Each row has a hidden value; after the row comes its band, the name of the range that the value falls in. Each part has its own.
[ -57   10  -16   17 -115   -5  197  101   52  -57   13  -47   -7  -51
   55  -64   71   37 -172   36 -113  154  132  -25 -114  120   74  -64
   41  -11   -6  -15  202   20  -43   32   59  -55  119   63   94  -43
  -30 -142    9   16]  T
[ 223  143   19  -76   97   41   -1  304   -7   84  -56   59   -3 -202
  -11 -135    3   76  213 -184  -12  220 -100  -34  241  -70   47   46
  -44  -22   -1  -79 -226  -13  -53  148  -39  109   40  -78  232   44
  164  165 -247 -167]  B
[ 235 -128  -70  116 -379  309  140 -103 -228 -128 -251    6 -247  -77
  180 -260  -78  -64  -73   31  -72  -41   74  199  -65   64 -103   59
  191 -273  -18  294  112 -255  153    7  271 -172 -145  428 -159 -343
   12 -148  365  -35]  J
[  10  114 -185  155 -216  -19   56 -301 -117  -47   78  -81 -188  344
 -199  -16  340   54  247   59 -132  107 -184  466  -52   30   50   36
   32  -20  -62 -194  288  355  -64 -139  -50  -70   21  257   34 -541
   96 -108  257   81]  J
[-124  156   55 -111  -83  -56 -109  -15  -68  362    4   67   61   78
 -221  104  214  239  657 -196  -22  150 -373  242  286 -122   -8  -84
 -152  101  -61 -177   94  247   28  145 -246  146   55    3  304 -210
  263 -116    7 -164]  M
[-266  -94   78  -39    8  -83   54 -260  -53    5 -157 -113   22  275
   67   28  -26   -2  108  -18   -4 -191   17   26 -282  -48   -3  -21
   58   56   57   45  266  164  186 -104 -201 -122   36  320 -227  -43
  -68 -140  158  112]  M
[ 214  -86  -32   36  171  -13   19  -32  -62 -195 -226   -5  -40  -10
   74 -196  -69   21  -98  -26   57   57  142  105  -71 -107  -88   69
  159  -89   23  147  -23 -103   35  -99  -22   23  -54  268 -190 -136
   69  124   32 -132]  E
[  54  -59  -36   95 -132   36  150  -90  -21 -221 -129 -125 -176  155
   94 -116   59 -182 -282  112 -118  -39  211  131 -293  100   98   43
  146  -95  105   80  209   80  -14 -128   55 -168   11  307 -189 -152
 -169  -21  195  208]  R
[ -33  -96  -47   82  222 -110   37 -172  -48 -284 -169  -88   75  136
  110 -152  -14   67 -128  -34   50  -56  158   42 -292  -68  -80   66
  134   19   29   72  190   29   77 -161  -91  -51  -19  218 -285  -44
   24    4   81  -58]  T
[ 287  142  -57  -10  360   -4   82  172 -111  -69 -139  -38   67 -144
   66 -396 -188   92  277 -221  100  132  -42  -82   86  -44   35  138
  102   30  -97   26 -294 -120   53  -64  -78  134  -40  -32    5   19
  306  223 -258 -173]  B
[ -41  -31   81 -128   43   51  436  388  121   47 -238  -95 -181 -188
  183  -70 -248 -381 -439  198  -66   60  462    4 -477  204  189 -223
  281  -58  234  437  167 -232  165  117 -161 -109   72  292 -261  288
 -144 -153   14  503]  J
[  56  -16   38  -87  -17  -35  330  365  178  -78  -47  -55  -15 -191
  279  -90  -98 -255 -297    0 -130   40  248 -172 -190   81  162  -60
  107  -39  122   35  -33  -33   33  144  -82  -92   82  214   36  214
  -91  -26 -123  137]  J
[ 119  171 -323  212  -62  178   84   76 -101  -84  144   77  -87  -85
   60 -142  186   91  284 -178 -113  156 -319  224   30  -71  -34  203
  -46  -74  -77 -286  -92  269   22  114  -33 -119   -3   74  141 -143
  207   55 -130  -61]  J
[  69 -130  110 -101  139 -127  147   28   64 -156 -199  -88   -8   30
  126  -91 -137  -70 -291   68   16    7  307 -122 -180  -25   18  -56
  168  -39   72  162   64 -130   39  -77  -41  -14   55  285 -178   14
  -87   24    5  -23]  E
[ 135    4  -90   57   69  -67  -59  -20  -27 -149    2   56  103  -26
   47 -102  144  210  150 -182  -10  117 -131   59  151 -174 -121  105
  -38  -21  -76 -196  -35  107  -43   35  -25   52   -3   98  126 -176
  177   69  -62 -369]  T
[ 176 -173   38   -7   64   31  263  215  105 -255 -267  -61 -128 -150
  270 -179 -200 -289 -615  148  -50   22  494  -55 -344   73   62  -31
  267 -150  176  331   37 -232   34  -38   36 -112   10  368 -280  118
 -200   62   33  177]  Z
[ 187  -11   59  -93  294 -115  -84  362  144 -116  -79   96  258 -261
  307 -115  -45   -2  111 -383    4  -17  -84 -275  195 -294  -27  174
 -109   26   86 -237 -407  113   -6  201 -213   76  -13   35  181  329
  101  320 -387 -367]  R
[ 103   10   50  -37   36   12   50  122   18  -75 -109  -39  -63  -20
   71  -93  -17  -48  -89  -44  -46   57   92  -80  -40  -12   74   48
   29  -48   76   -7  -43   22  -27   12    6  -44   61   94    1   52
  -69  115  -93    8]  B
[  98   13  143 -443  160 -275  441  495  377  -80  237  -61 -245  -77
  146  417 -116 -217 -608  262 -106  199  320 -628 -140 -134  110 -242
   57 -126  189 -236 -192  -57    7  402  -85 -184  402  273   66  422
 -344   52 -557   84]  T
[ 392 -180  199 -227  370 -254  169  124   76 -241 -332 -103   94  -76
  262 -302 -365 -120 -225  -42  129  -47  387 -303    9 -134   -7  -22
  279  -52   17  247 -270 -373   74 -124  -68  146  -55  401 -196   -4
   71  205  -89 -289]  Z
[-137  -14   86  -69 -271 -124  166 -108   30  173 -108  -89  -80  204
 -128   69  180  -96   71  134 -125   66   99  393 -107  112  119 -236
  107   36   51  127  429  129    8  -39 -179   43   36  352   36 -379
   28 -312  378  173]  M
[-169   15  318 -182 -110  -14 -238   -9  -43  367 -246   20   44   78
 -270   91  101  215  298  -85   14  141  -52   73  234   -3   51 -149
 -134   78   58  114  215   31  -76   18  -51  165  104 -123  199  -67
  -14  -49   86  -79]  Z
[ 227  125 -128   30  -72   29  117  336  122  -29  128   89 -102 -193
  -10  -18  202   -5  -73  -36 -155  340  -41  108  166  -26   78   25
  -41  -87   16 -224 -117  147 -185  176   11   12  116   29  314  -78
   52  119 -216  -86]  Z
[ 230   69  138 -210  338 -277    3  265  145   22 -171  -23   21   -5
  -64   -6   27 -127   42  -59   41  143  137  103   80 -161   98  -90
   78   59  158   21 -131   45  -76   53 -337  218   20  155   27   32
  106  211 -150  -50]  R
[ 100    6  -96  -47  148 -151  284   26   47 -143    8  -83  -28   68
  168  -90  -62 -107   14  -10  -31  -13   46   -7 -170  -85   25    4
  160  -12  -11  -81  -48   78  126    1 -206  -61   25  394 -103  -89
  104  -11  -69   -6]  M
[ -50  -18   33  -95   52  -48  147  264  116   66  -65   42   98 -170
  214   -2  -44  -84   54 -148  -57    4    3  -58  -58  -97   23  -40
    8   18   87  -30  -50   75  117  204 -243  -21   36  204   71  189
   55  -34 -128  -27]  M
[ 148  -63 -102   86   52  161  -36  -26 -137 -158 -153   70 -110  -79
   84 -113  -33  122  -43  -63   35   68  -11   63  -46 -140 -180  123
   63 -160   15   74  -25  -82   91   41   81  -96  -26  187 -153  -56
   32   83  -25 -151]  E
[ 149   53 -113   79   73   -2   -8   16   15 -192    8  -13 -161  106
  -18   -4  165  -37 -101    2  -74  109   -8  118  -80 -103   26  133
    6  -80   92 -179  -31  237  -95  -19  -38 -100   70  150  -39  -72
  -80  206 -111   38]  B
[   1  249   46  -39 -295  183 -152  281  -43  413   -8  137 -143 -137
 -331  114  343  137  394 -106 -134  377 -267  375  343   44  103  -97
 -206  -15   72  -83  119  189 -168  274  -31  121   95 -240  449 -121
  111  -45   -9   36]  R
[-136  133  -83   69 -173  116  -51    3 -119  284  -30   95   33  -35
 -128  -24  214  185  540 -191  -66  149 -332  396  137  -28  -24  -14
 -102   48  -52  -71  172  230   56  124 -177   62  -13   17  223 -213
  264 -166  104  -51]  M
[-317   75  188 -123 -351 -131    8    6  121  265   68  -51  -25  181
 -295  283  377  123   10  113 -186  246   28  153   52  152  169 -272
 -147   98   62 -121  510  258 -201   85  -26   43  247  -82  338 -178
 -132 -294  163   97]  T
[  85  112 -132  150  177   55  -23  -65 -157  -98 -129  -49   10   61
  -14 -286   33   79  270 -166   26   47 -107  207  -83  -14   22  172
   53   38  -30  -13    0  131   31 -142 -102   21  -63   25  -89 -112
  196  122  -12    1]  R
[ 176  -47  193 -264  -39 -123  167  150   95  -45  -77  -83 -143   37
  108   68  -90 -144 -180   65  -56    4  177 -278   27  -71   76  -94
   73 -106  102  -13  -94  -98   22  125   14  -61  112  297   17   26
 -152   39  -89  -51]  R
[ -32   74  316 -309 -191   26  -52  261   -4  437 -162   56    4 -139
 -111   92   -7  107  366 -140  -25  141 -107  -98  345  -21   66 -201
 -123   11   42   75    6 -106   28  280  -49  140   93  -62  336   51
   67 -113  -37 -133]  J
[  54   93  146 -183   87 -226   99  189  139   72  -35  -89   32   59
  -51    2   72  -75   60  -35  -64  125   82  -39   61    2  193 -104
    6   90   70  -98    3  122 -100   33 -187  116  113   63  173   -6
   24   48 -106    6]  R
[ 399 -108 -140   76  219  142  -39   -6 -188 -282 -287   87  -93 -127
  265 -270 -176  -19   85 -188  114 -100  -44  103  -22 -303 -255  232
  172 -212   42  144 -285 -171  225   46  -47  -69 -216  428 -317  -67
  171  230  -10 -255]  J
[  95  140  168 -205   -8 -272   84  300  227  124   87  -50  118  -21
  -72   19  177   -9  110 -101 -133  237    8 -112  288   13  247 -108
 -103  116    9 -281  -77  195 -240   93 -129  191  169  -63  464  -47
   60   75 -201 -156]  B
[ 192  135 -169  111    9   89 -170  -11 -171   29   20  135  120  -89
   18 -197  167  297  673 -403    1   97 -495  175  386 -238 -142  234
 -144   -9 -163 -309 -228  209   23  106  -74   85  -99    9  281 -239
  395  128 -108 -456]  J
[-239 -147  356 -261 -338 -135  -13   44  209  167  -94  -35 -109  160
 -100  396  190  -66 -351  193 -160   67  249  -94  -21   17  107 -275
  -89  -38  221   17  375  106 -130  136   14  -71  249  185  136   13
 -415 -169  140   95]  E
[ -84   36   84 -170  132 -230  191  296  210  127  -19   -8  179 -101
  129   27   11 -105  108 -129  -66   64   39  -24  -25  -66  124 -130
   12  128   78  -88  -11  152   41  158 -377   98   81  171  165  145
  114  -54 -149   -9]  M
[ 218  -53 -285  268  223  -21   61 -156 -106 -441 -111  -21   20   36
  142 -318   66   61 -100  -71   27   41   70  286 -222 -101 -142  199
  191  -65  -44   12   65   52   29 -187  -42  -35 -129  292 -262 -257
  188   94   95 -157]  T
[-252    4  311 -271 -495  -10  -57  211  108  550  -75  118   39  -94
 -137  316  241   65  319  -82 -165  142 -142  155  334   -8   68 -314
 -203   28   99   -2  279  116  -25  368 -139  111  120   69  479  -92
  -10 -332  183  -80]  M

Next part:
[-131  -17  -37   26   64  -63 -215   18   78  383  286  -49   23  178
  -77   90    0    8  137   98  -34  139  111 -294  -19  473  131   65
   12  288   70 -145  -84   57    6  306   93  -16  -86   77  272  121
  119   72   73 -167]  L
[ -87 -180  149 -243   28  -71  422   79 -164 -648 -173  166 -157 -249
  143   59   52 -115   22 -116  437   31 -282  166   94 -472 -264 -171
 -396 -121 -300  -10  234  244 -172 -325  171  114  214 -421  -84 -297
  -95 -204  107   78]  A
[-131 -218  -19  -39  -67 -130 -246  110  272 -161  -57  256   60   23
  -86  124   86  -48  105  -16  328  304 -172   36   91  110 -125  -13
 -416   79  -57 -301  227   36 -299  135  104   92  311 -141   88   83
  -18  142  289  516]  N
[ 140 -103  196 -334 -243  -86   66  180  -83 -342 -159   93   56 -298
  171  309  146 -103  140 -102  319  189 -167  138  288 -136 -207   95
 -407  137 -251   28  261  218 -233 -263  -16  113  393 -285  124    6
  117 -260  144  117]  N
[  93 -113  280 -486 -157 -163   67  244 -125 -381  -80   39   55 -194
  131  220  173  -77   58  -22  134   25 -161  122  292  -70 -118  230
 -283  255 -179  129  231  232 -239 -446  -59   34  429 -177  190  148
  145 -410   14  -53]  N
[-223 -224   33  -16  163  -99 -148  173  181  -30   84   84   27  -42
   25  119  182 -113  -23  163   67  375  -66 -144   50  305  -18   72
 -295  302   -1 -254  119  241 -228  243  119   80  192  130  201  175
 -206  128  224  -21]  S
[ -44  -76  -84   36   83   15  407  353 -167  -22  -35 -200  361  394
 -283 -433 -204  252   76 -519 -282 -315 -234  151  315 -151  -41  -89
  375 -140  406   89  -67  287  224 -385   52 -328  195 -110 -131 -179
  461 -173 -162   55]  N
[-284 -363  -10   59  143 -103  -39    1  206  132  174   91 -286    6
  -37  186   32  -42  -74   94  191  219  -43 -270   23  293   18  -70
  -47  335 -163 -271  155  -89 -214  401  260  252  112   35  174  -30
 -250    9  265 -218]  P
[-348   57   70  -90  435 -124  138  -28 -217    5  323  -23 -171  303
  -92 -214  -70   15  105  147  -54 -266   89 -359 -270  123   15 -139
   17  -61   18   48 -244  116  187   73  148 -148 -332  -96  143   29
   78   67 -130 -277]  L
[  50 -282   61  -27 -119   28  278   98   33 -338 -177   77  -43 -414
  189  310  126 -159   -7 -132  372  441 -264  179  184 -169 -195 -106
 -299  313 -369 -205  341  335 -255   -4  141  296  321 -259   -2 -297
 -155 -160  309 -130]  G
[-141  -84  195  -92   13  -98 -218 -286  -15   31  179  195 -681 -299
  208  365  -33 -258  160  456  428  378   45 -348 -147  135  -63 -110
 -304  253 -558  -93   88 -237 -155  393   75  378 -227 -237  236  152
 -220 -158  317 -219]  F
[-319 -344 -167  417  188   60 -178  159  261  280   87  136  -16  207
 -177  -84  -36   73   22  -32  -21  320 -161 -230  -15  414  -27 -141
   -5  212  213 -360   86  107  -72  523  236   73   78  159   -5  -57
 -171  347  303   86]  F
[-142   91 -112  218   66  -35   -6 -276  -30  283  240  -32 -325  232
 -217 -199 -423    1  238    5   99    2    2 -148  -86  -33  113 -334
  320  -47 -131 -120 -179 -273  227  240   48   32 -450 -320   11  -58
  297 -111   84    8]  A
[-366   49 -163  -37  381 -183  302   62  -73  181  231 -184  -26  519
 -290 -389 -272  150  118 -243   44 -361  164 -320  165 -139  -23 -268
  126 -675  313    3 -337 -217  268  121  216 -325 -183 -120   80   59
  243   86  -95  278]  S
[  55  -19  142 -246  -99  -34  471  -81 -259 -356  -39  -46 -287 -185
  106  -22 -172  -97   60  -91  265  -29 -208  173  190 -466  -46 -128
   30  -17 -304  123   97   74    5 -433   75   71   -8 -429  -40 -268
  139 -567  -12 -209]  A
[ -41 -279  264   17  -38   52 -254  283  -82 -214 -150  306 -105 -343
  220  314  231 -103  154  153  111  380 -253 -115  -11  254 -314   48
 -460  439 -217  -42  301  380 -218  148  -33  251  285  -53   55  105
 -173   96  301  -89]  Q
[-301   12 -134  249  304  -31  -61 -155   91  374  343   14 -107  544
 -297 -321 -209  103  124   90  -82   42   27 -300 -294  362  114 -176
  215    7  160 -207 -251  -37  192  344  214 -158 -353   -8   74  -44
  143  181   16    4]  S
[-354   -8  -32   71  271 -114  -60 -209   72  -17  164  200 -409  340
 -184 -292 -232  -27  161  201  275  102  -58 -250 -203  -47  -85 -269
 -167 -393  -20 -152 -144 -263   54  232  194  -77 -286 -224   -3   87
  -28   97  156  443]  P
[ -54  400  182 -289   -4  -44 -181 -605  -63  -63  281  208 -639   76
  183  -95 -111 -311  265  771  475  538   37 -204 -415   23   90   68
 -520 -237 -272    1 -230 -127    2  -60  139 -111 -591 -273  200  145
  -83 -295   67  240]  W
[-169  -96  -39   71  116 -194   41 -226  112  204  244 -128 -435  172
 -257 -122 -395  -56   42   42   27   53  -20  -82   94  -53  163 -258
  493  213 -297 -162  -60 -421   58  194  -16  164 -213 -242  111  167
  218 -394  159 -167]  S
[ -15  -78  -11  -46   62   56  341  352 -113 -208 -133  -38  408  155
  -45 -188   87  108   81 -339  -14   57 -227  121  196  -73 -207    3
 -193 -169  292   -3   28  529   41 -274  146 -267  303  -72  -66 -213
  169   43  -25  196]  G
[  91 -194  278 -522 -248 -176   18  173  -46 -187  -50  106 -115   44
   32  204   95   68   69  -65  225  -59 -154  -10  326   39 -163  272
 -218   84 -108  183  228  -95 -246 -401   62   -5  515 -165  191  131
  179 -496   28  134]  F
[-142  124  223   79  199   12  -99 -395 -163 -174  167  273 -601   58
   30 -182 -184 -189  227  527  158  330 -185 -139 -558   20  -90 -224
 -115  155 -431  -32 -100   43  102   79    9   98 -523 -353  -27   29
  -11 -137  130  -99]  P
[ -50 -356    5  301   17   50  -41  178  197 -160 -144  170   88 -178
  -31  117   78  -83   12  -78   57  549 -353  169    7  144 -169 -148
  -94  562 -225 -370  309  388 -212  238   30  272  286  -98  -59 -113
  -89  104  380  -25]  S
[ -37  149  177  -65   23   24  125 -255 -311  -58   97   35 -608   31
   38 -225 -357  -92  248  244  129   58 -142 -112  -76 -252  -50 -184
   98 -156 -224  204 -131 -160  219 -171  -22  -16 -410 -372  -49   33
  172 -465   33  -88]  Q
[-202  136  -25  121  215    9   99 -364  -46  -46  209   89 -396  181
  -69 -278 -249 -134  161  288  214  252  -98  -97 -358  -85   44 -270
  -40  -95 -176 -151 -172   14  139  105  157  -34 -507 -294  -30 -134
   11  -65   95   31]  G
[  55    1  182  -67 -117  -73 -120 -245  -68  157  151  -35 -555 -439
  232  415 -113 -294  176  325  272  468   76 -208   86   59   15  -98
  -38  419 -620  -51   64 -182  -68  327  -92  406 -213 -250  270  210
  -16 -380  303 -429]  W
[-322  -58  -84  119   74   31 -124 -365  117   83  159  307 -652   12
   88   31 -148 -150  177  356  636  394  -16 -368 -221   24  -55 -241
 -495 -357 -132 -243  -19 -287  -77  461  389  127 -364 -205   26 -169
 -364  151  327  340]  Q
[ -70 -130  -18 -135  -13 -145 -170  455   64  265   96 -122  449  291
 -204   17   73  191  113 -290 -235 -161   32 -138  390  390   19  205
   59  152  380  -14    6  142  -34   -6  -21 -197  399  158  249  276
  358   44  -34  107]  N
[ 253   72  241 -331 -250   13  175  144 -261  -98  -92  -18   80    8
  103   75   33   55  225 -139   88   75 -144   56  237  -32 -213  171
 -162  -32  -44  257   41  226   34 -421  -19 -148  256 -236   89  -23
  360 -401  -54   47]  P
[ -72 -127   18  158   67  187  422   63 -203 -211 -121   58 -163    6
   41 -247 -143   22   84 -134  113  168 -352   58   24 -245 -195 -215
  -39 -138   43   18   59  319  116 -164  209  -52  -23 -222 -239 -403
  -34 -141   95  -39]  F
[-108 -204 -170   38   66  -17  244  522   66  112 -105 -200  497   91
  -81  -40   76  122   26 -492  -35   94  -40  -42  577   31 -131   -1
 -125 -240  452 -123   32  312  -13   79  155 -200  453  134   70   -8
   99  171  104  251]  S
[ -28  101   20   16  117   11  274  235 -315   47   60 -183  219  372
 -231 -436 -260  195  198 -321 -344 -349 -140   33  153  -95  -21 -104
  393 -120  295  201 -199  246  346 -345  -68 -331  -71 -165  -71  -36
  546 -192 -224  -64]  A
[-144 -280   -4  -76  138   -4  474  504 -151 -197 -174  -65  284   71
  -18  -77   90  167    7 -504   53 -155 -170  -50  421 -168 -317  -83
 -176 -327  289   60   97  341    7 -143  224 -161  469  -47  -55 -207
   40   63   22  125]  P
[-240  -10  -43  307  186    6 -316  127 -101  539  210   -9 -155  285
 -190 -144 -269  129  321  -10 -207  -78   94 -469   24  363  -46 -198
  217  -56  208    6 -220 -160  290  499  -47  -64 -276   17   88  282
  256  227  107   17]  Q
[-106 -275 -119  213   67   76  323  419   -9 -137 -153  -39  372  140
 -181 -269  -64  158  -13 -479 -155  -14 -348  210  307  -99  -94 -130
  152   57  322 -134  139  438   21 -173  121 -120  336  -37 -183 -284
  152   35   45   76]  A
[ 206    6  185 -163 -358  143  -72    0  -70 -158 -150  188 -170 -104
  172    4   -5  -78  192  177  219  489 -347  158  132   -1 -103  219
 -350   72    7   80  175  218 -123 -376   42  -65  164 -147  -33  -49
   49 -410  144  244]  Q
[  -8   94  143  -30   52   44  239 -323 -205 -282   91  151 -353   58
   17 -146 -159  -98  172  179  236  142 -241   73 -393 -167  -77 -204
  -39  126 -381   -3  -20  184   93 -208  110   38 -326 -463  -84 -327
  130 -275   19 -163]  L
[  89  -49    2 -187 -126  -99   29  322  -67  445  140 -234  381  189
  -82  250   68  200  183 -401  -81 -173  188 -247  404  383  -44  154
   90  106  176   77  -52   77   64   91   50 -126  322   27  323   70
  442  -46  -59 -136]  G
[ -43  190   95 -244  133  -56  270   11 -214  -66  138  -45   90  576
 -200 -468 -133  163  156  -57 -104 -209 -111  -18  -75  -20  -38   65
   65 -325  275  196 -253  171  228 -475  119 -471  -80 -160   12  -47
  411 -251 -270  187]  S
[ -77 -272  196 -357  -68 -207 -160  495  -33  -29  -63   83  138  173
  -95  121  117  191  115 -231  -19 -258  -73 -174  443  200 -228  223
 -187  -33  203  164  159  -55 -160 -166  -11 -105  601   24  196  349
  232 -121   27  279]  Q
[-260   85 -130  278  275  -25   32  -89  -64   85  116   12 -155  144
 -144 -224 -278  -49  268  -26  138   94   14 -196 -112 -122 -104 -434
  -23 -305  -44 -167 -204  -30  232  373   48  -31 -392 -291  -38   14
  145  249  165  234]  L
[  50 -139   87 -176 -187  -73  -67  240   56 -214 -134   87  139 -170
   59  154   95  -75  102  -87  178  267 -194  146  329  -29 -106  108
 -313  146  -32  -86  231  208 -230 -166  -18   44  382 -124   96   99
   88 -148  173  248]  A
[-300  -41  -76 -169  107 -179  287 -468   67 -176  216   78 -697  -18
    4    6 -270 -194   29  177  696   63   24 -153  -48 -403   77 -331
 -186 -345 -396 -192  -10 -455 -100  119  353  181 -330 -449   73 -232
 -189 -275  181  113]  N
[-129 -204    2   29   44  -75 -117  306   59  240   44  -55   75   23
  -48  120   19   43   99 -129  -42  132   11 -237  338  261  -85   15
  -43  104  128  -80   50   32  -51  276   30   28  247   93  183  236
   67   59  181   21]  P
[   0 -155   86 -311 -134 -219  -41  102  132  168  120 -159 -122   33
  -59  148  -57  -29  -14   -9   42  127   14  -70  482  124  119  198
  118  225  -52  -14   93 -235 -178  -72    1   46  309   21  304  331
  156 -497  107  -63]  W
[ -33  145   88 -178   31  -91  299 -283 -167 -137   89   29 -383  301
 -132 -297 -331   14  196    9  266  -61 -119    1  -58 -338  -96 -207
   64 -406 -176  113 -157 -232  170 -275  110 -151 -235 -468  -45  -99
  308 -417  -38  249]  W
[ 107 -194  136 -346 -221 -152  118  394 -122  111  -74  -91  169  122
  -77  213   12  233  165 -483   74 -297  -10 -121  576   48 -245  121
    7 -115   80  222  118 -123  -37 -186   16  -73  568 -152  184  109
  424 -285   -6  142]  F
